Below is a small trained network, with its code and all its weights. Each question gives an input and a class and asks what happens when units are switched off, that is, made to give their printed mean instead of their output.

import numpy as np


def w(rows, s, z=0):
    codes = np.array(rows[::2]) - 128.0
    scale = np.full(codes.shape[1], s)
    scale[-1] = z or s
    return codes * scale


def f(y):
    return y / 2 * (1 + np.tanh(0.7978845608 * (y + 0.044715 * y**3)))


def log_softmax(a):
    a = a - a.max(-1, keepdims=True)
    return a - np.log(np.exp(a).sum(-1, keepdims=True))


def net(x, mask):
    res = np.array(x, float).reshape(1, 5) / 4 @ E
    y = f(res @ A[0][:, :-1].T + A[0][:, -1])
    res = res + np.where(mask, y, B[0][:, -1]) @ B[0][:, :-1]
    return log_softmax(res[-1] @ U[:, :-1].T + U[:, -1])


A, B = {}, {}
E = w([
[83,206,17,248,163,175,129,82,220],'x0',
[149,159,126,136,131,139,115,143,118],'x1',
[202,55,139,171,228,73,112,123,182],'x2',
[102,94,151,127,133,131,152,129,144],'x3',
[156,199,154,157,64,4,237,192,184],'x4',
],0.011)
A[0] = w([
[84,174,97,196,149,127,124,57,202,45],'N1',
[119,153,187,145,117,49,152,126,219,171],'N2',
[101,124,137,106,86,129,131,90,144,2],'N3',
[97,227,175,139,124,56,181,130,158,204],'N4',
[54,167,127,83,2,194,165,143,91,38],'N5',
[115,117,135,165,119,120,116,140,107,128],'N6',
[95,68,67,103,155,215,59,46,113,170],'N7',
[84,109,124,142,225,203,71,121,58,192],'N8',
[17,190,94,125,21,177,148,109,113,17],'N9',
[75,112,126,102,182,209,93,66,82,174],'N10',
[189,123,159,136,186,74,71,96,186,27],'N11',
[104,182,81,137,94,8,213,177,171,160],'N12',
[91,122,144,119,152,125,104,99,130,135],'N13',
[158,150,103,158,46,56,199,175,190,166],'N14',
[245,41,86,163,232,77,128,146,194,46],'N15',
[171,103,148,152,174,101,129,101,166,76],'N16',
[202,82,189,17,114,49,112,142,15,16],'N17',
[54,220,26,210,189,161,138,61,244,76],'N18',
],0.0099,0.0027)
B[0] = w([
[95,119,167,60,192,180,182,127,166,195],'N1',
[125,81,89,106,97,108,91,144,110,185],'N2',
[118,162,132,129,167,134,92,147,116,131],'N3',
[144,119,81,147,66,107,133,170,163,195],'N4',
[42,230,161,208,104,105,72,42,62,192],'N5',
[143,111,158,109,129,118,114,115,129,128],'N6',
[218,83,110,139,69,83,105,159,182,207],'N7',
[199,60,40,129,40,67,106,163,160,193],'N8',
[89,254,149,138,144,83,58,54,59,192],'N9',
[133,55,80,109,99,112,76,172,119,189],'N10',
[120,207,153,167,125,92,103,74,109,168],'N11',
[193,31,99,118,92,71,108,141,155,217],'N12',
[149,123,108,170,134,124,142,150,103,139],'N13',
[170,98,68,78,36,88,87,182,141,208],'N14',
[64,179,193,238,135,85,32,44,22,208],'N15',
[67,219,149,179,170,80,73,90,85,160],'N16',
[102,110,230,55,247,198,243,170,195,217],'N17',
[67,124,154,43,209,216,213,156,190,252],'N18',
],0.0091,0.024)
U = w([
[246,34,52,149,53,70,108,217,156,157],'0',
[105,89,186,67,220,176,243,172,176,2],'1',
[88,167,160,232,128,70,70,32,65,231],'2',
],0.012,0.0012)

Each question gives the input, the list of numbers given to net, and the class t.
The units are the neurons (one row each of A and B). Each row of codes is followed by its name. A weight is (code - 128) times the scale printed after its matrix; where a second scale follows, it is the last column's (A, B and U).
mask holds one flag per neuron, in row order. A switched-off neuron (its flag False) gives its mean, the last column of its row in B, instead of its output. The means were averaged over made-up inputs and are rounded, as every weight is.
A unit's drop is (log p(t) with every unit on - log p(t) with that unit switched off) / (log p(t) with every unit on - log p(t) with every unit switched off).
most important unit: the unit with the biggest drop
top k neurons: the k neurons with the biggest drops, biggest first
drop when u is switched off: that unit's drop, to one decimal
input [5,8,-5,7,-5], class 0: top 3 neurons => N8, N17, N7
input [7,-8,-1,-2,6], class 1: top neuron => N18
input [-7,7,7,-7,4], class 1: top 3 neurons => N17, N5, N9
input [7,-7,-5,0,-7], class 0: top 3 neurons => N7, N8, N17
input [6,1,-1,-8,-5], class 1: top 3 neurons => N18, N1, N14
input [1,-5,-5,-3,4], class 2: top 4 neurons => N5, N9, N8, N7
input [-8,-2,-8,7,-8], class 0: top 2 neurons => N8, N18
input [5,5,-5,-8,-6], class 0: top 3 neurons => N8, N7, N17
input [2,-4,6,8,-6], class 0: top 3 neurons => N8, N7, N5
input [-6,-6,-8,-2,-8], class 0: top 3 neurons => N7, N8, N10
input [2,-3,-7,8,-8], class 0: top 2 neurons => N7, N8
input [5,-3,-4,-3,-3], class 1: top 2 neurons => N18, N15
input [2,-7,6,3,-4], class 2: drop when N15 is switched off => 2.4
input [0,7,8,-4,-6], class 2: drop when N15 is switched off => 4.2
input [-7,6,8,-2,0], class 2: most important unit => N15
input [-2,5,-4,1,-2], class 2: drop when N18 is switched off => 0.5
